Here is a tiny trained network, its code and every weight. The questions are about switching its units off for an input and a class, where a switched-off unit gives its printed mean instead of its output.

import numpy as np


def w(rows, s, z=0):
    codes = np.array(rows[::2]) - 128.0
    scale = np.full(codes.shape[1], s)
    scale[-1] = z or s
    return codes * scale


def f(y):
    return y / 2 * (1 + np.tanh(0.7978845608 * (y + 0.044715 * y**3)))


def log_softmax(a):
    a = a - a.max(-1, keepdims=True)
    return a - np.log(np.exp(a).sum(-1, keepdims=True))


def net(x, mask):
    res = np.array(x, float).reshape(1, 7) / 4 @ E
    y = f(res @ A[0][:, :-1].T + A[0][:, -1])
    res = res + np.where(mask, y, B[0][:, -1]) @ B[0][:, :-1]
    return log_softmax(res[-1] @ U[:, :-1].T + U[:, -1])


A, B = {}, {}
E = w([
[127,130,126],'x0',
[27,217,205],'x1',
[127,127,130],'x2',
[199,253,78],'x3',
[128,135,126],'x4',
[33,143,37],'x5',
[130,125,133],'x6',
],0.0055)
A[0] = w([
[54,213,217,28],'neuron 0',
[33,143,17,41],'neuron 1',
[219,145,254,3],'neuron 2',
[184,201,103,4],'neuron 3',
[176,69,78,32],'neuron 4',
[211,57,39,19],'neuron 5',
[53,5,162,9],'neuron 6',
[185,236,73,29],'neuron 7',
],0.0096,0.0061)
B[0] = w([
[86,168,50,253],'neuron 0',
[161,19,111,210],'neuron 1',
[114,4,83,190],'neuron 2',
[59,68,187,132],'neuron 3',
[55,143,92,142],'neuron 4',
[77,178,79,226],'neuron 5',
[91,143,197,243],'neuron 6',
[93,125,207,219],'neuron 7',
],0.037,0.0021)
U = w([
[167,149,98,249],'0',
[169,153,83,234],'1',
[62,175,3,10],'2',
[77,120,208,5],'3',
[187,24,51,22],'4',
[199,161,92,203],'5',
],0.0064,0.011)

Each question gives the input, the list of numbers given to net, and the class t.
The units are the neurons (one row each of A and B). Each row of codes is followed by its name. A weight is (code - 128) times the scale printed after its matrix; where a second scale follows, it is the last column's (A, B and U).
mask holds one flag per neuron, in row order. A switched-off neuron (its flag False) gives its mean, the last column of its row in B, instead of its output. The means were averaged over made-up inputs and are rounded, as every weight is.
A unit's drop is (log p(t) with every unit on - log p(t) with that unit switched off) / (log p(t) with every unit on - log p(t) with every unit switched off).
The circuit of an input: a set's keep is (log p(t) with only the set's units on - log p(t) with every unit switched off) / (log p(t) with every unit on - log p(t) with every unit switched off). Starting from all 8 units, units are removed one at a time, each time the one whose removal leaves the highest keep (on an exact tie, the one counted first), for as long as the keep stays at least 0.8.
units of the circuit, in order: the units of the circuit, biggest drop first
unit that matters most: the unit with the biggest drop
top k neurons: the k neurons with the biggest drops, biggest first
drop when u is switched off: that unit's drop, to one decimal
input [2,-8,2,6,-2,7,-5], class 2: top 2 neurons -> (neuron 5; neuron 4)
input [-4,-8,-1,1,-1,5,-4], class 2: units of the circuit, in order -> (neuron 5)
input [6,-3,4,7,-5,2,3], class 3: units of the circuit, in order -> (neuron 7; neuron 3)
input [7,-6,-2,-1,-5,-8,-4], class 4: top 2 neurons -> (neuron 2; neuron 0)
input [4,-5,-7,8,7,8,0], class 3: top 2 neurons -> (neuron 7; neuron 3)
input [6,-4,2,-8,-3,-3,4], class 3: top 2 neurons -> (neuron 6; neuron 0)
input [6,-2,-2,-7,4,1,-2], class 3: top 2 neurons -> (neuron 6; neuron 0)
input [6,-3,0,7,1,-2,-2], class 3: units of the circuit, in order -> (neuron 7; neuron 3)
input [1,2,0,7,-1,-7,6], class 3: top 3 neurons -> (neuron 7; neuron 3; neuron 1)
input [-1,7,-8,8,2,-8,3], class 3: top 4 neurons -> (neuron 7; neuron 3; neuron 1; neuron 5)
input [4,8,-4,-8,6,-4,0], class 2: top 3 neurons -> (neuron 0; neuron 7; neuron 1)
input [4,7,-3,2,-6,-7,2], class 2: top 2 neurons -> (neuron 0; neuron 1)
input [2,-8,-8,-5,1,2,3], class 2: drop when neuron 5 is switched off -> 0.5
input [6,-3,-1,-7,-1,3,0], class 3: unit that matters most -> neuron 6
input [4,-8,7,-4,1,6,-3], class 2: drop when neuron 2 is switched off -> 0.0
input [1,2,-1,5,3,-6,1], class 4: drop when neuron 5 is switched off -> 0.1
input [6,7,3,-3,-2,0,-5], class 2: drop when neuron 1 is switched off -> 0.1
